Below are the code and all the weights of a small trained network. Each question names an input and a class and asks about switching units off, where a switched-off unit gives its printed mean instead of its output.

import numpy as np


def w(rows, s, z=0):
    codes = np.array(rows[::2]) - 128.0
    scale = np.full(codes.shape[1], s)
    scale[-1] = z or s
    return codes * scale


def f(y):
    return np.maximum(y, 0)


def log_softmax(a):
    a = a - a.max(-1, keepdims=True)
    return a - np.log(np.exp(a).sum(-1, keepdims=True))


def net(x, mask):
    res = np.array(x, float).reshape(1, 5) / 4 @ E
    y = f(res @ A[0][:, :-1].T + A[0][:, -1])
    res = res + np.where(mask, y, B[0][:, -1]) @ B[0][:, :-1]
    return log_softmax(res[-1] @ U[:, :-1].T + U[:, -1])


A, B = {}, {}
E = w([
[82,152,101],'x0',
[3,143,70],'x1',
[115,170,133],'x2',
[233,50,41],'x3',
[204,249,93],'x4',
],0.0055)
A[0] = w([
[138,123,197,251],'N0',
[191,248,107,221],'N1',
[111,191,100,186],'N2',
[159,45,83,137],'N3',
[108,109,129,34],'N4',
[139,131,178,253],'N5',
[133,123,99,99],'N6',
[135,95,112,93],'N7',
[67,103,199,217],'N8',
[97,181,138,200],'N9',
[158,182,163,124],'N10',
[127,173,149,58],'N11',
[101,43,115,232],'N12',
[108,128,22,171],'N13',
[108,106,135,28],'N14',
[207,141,95,157],'N15',
[42,169,69,72],'N16',
],0.015,0.0029)
B[0] = w([
[134,196,122,199],'N0',
[46,109,252,255],'N1',
[57,119,136,183],'N2',
[231,132,102,214],'N3',
[123,117,140,136],'N4',
[129,182,123,190],'N5',
[143,116,143,141],'N6',
[163,128,117,152],'N7',
[116,199,77,219],'N8',
[84,123,75,187],'N9',
[79,155,156,179],'N10',
[101,156,123,152],'N11',
[215,134,56,212],'N12',
[197,62,119,180],'N13',
[122,107,157,138],'N14',
[152,140,206,224],'N15',
[92,64,45,193],'N16',
],0.029,0.0083)
U = w([
[169,157,254,85],'0',
[246,114,116,143],'1',
[153,187,91,254],'2',
[172,169,153,11],'3',
[55,43,162,112],'4',
[93,57,66,139],'5',
[83,168,193,129],'6',
[71,210,82,116],'7',
],0.0068,0.0042)

Each question gives the input, the list of numbers given to net, and the class t.
The units are the neurons (one row each of A and B). Each row of codes is followed by its name. A weight is (code - 128) times the scale printed after its matrix; where a second scale follows, it is the last column's (A, B and U).
mask holds one flag per neuron, in row order. A switched-off neuron (its flag False) gives its mean, the last column of its row in B, instead of its output. The means were averaged over made-up inputs and are rounded, as every weight is.
A unit's drop is (log p(t) with every unit on - log p(t) with that unit switched off) / (log p(t) with every unit on - log p(t) with every unit switched off).
The circuit of an input: a set's keep is (log p(t) with only the set's units on - log p(t) with every unit switched off) / (log p(t) with every unit on - log p(t) with every unit switched off). Starting from the 12 units with the biggest drops (on a tie, the unit counted first), units are removed one at a time, each time the one whose removal leaves the highest keep (on an exact tie, the one counted first), for as long as the keep stays at least 0.8.
circuit, biggest first: the units of the circuit, biggest drop first
most important unit: the unit with the biggest drop
top k neurons: the k neurons with the biggest drops, biggest first
drop when u is switched off: that unit's drop, to one decimal
input [-1,3,-2,-8,7], class 4: circuit, biggest first : (N1 N16)
input [-3,7,1,-7,-7], class 7: most important unit : N8
input [-7,3,6,3,1], class 0: circuit, biggest first : (N16 N8)
input [-5,2,6,7,1], class 1: circuit, biggest first : (N3 N13)
input [-2,-7,-1,-3,-6], class 2: circuit, biggest first : (N1 N8)
input [1,6,-8,-1,-2], class 5: circuit, biggest first : (N16 N15)
input [-8,1,-3,-3,1], class 7: circuit, biggest first : (N15 N13)
input [-2,-3,-1,-2,-2], class 7: circuit, biggest first : (N13 N15)
input [0,-1,4,-7,8], class 6: top 2 neurons : (N1 N10)
input [-4,-1,5,-3,-5], class 7: top 2 neurons : (N3 N8)
input [1,-7,-3,-6,3], class 6: top 2 neurons : (N1 N3)
input [1,-4,5,-3,-6], class 2: top 3 neurons : (N1 N2 N10)
input [-3,3,6,-5,-8], class 7: top 2 neurons : (N8 N3)
input [-5,-3,-8,7,5], class 0: circuit, biggest first : (N15)
input [-5,-4,-3,-8,-6], class 7: top 2 neurons : (N8 N3)
input [8,5,0,-1,2], class 5: drop when N16 is switched off : 0.2
input [-3,-8,-6,-6,-3], class 7: drop when N3 is switched off : 0.2
input [-3,-7,2,-5,2], class 6: drop when N3 is switched off : 0.2
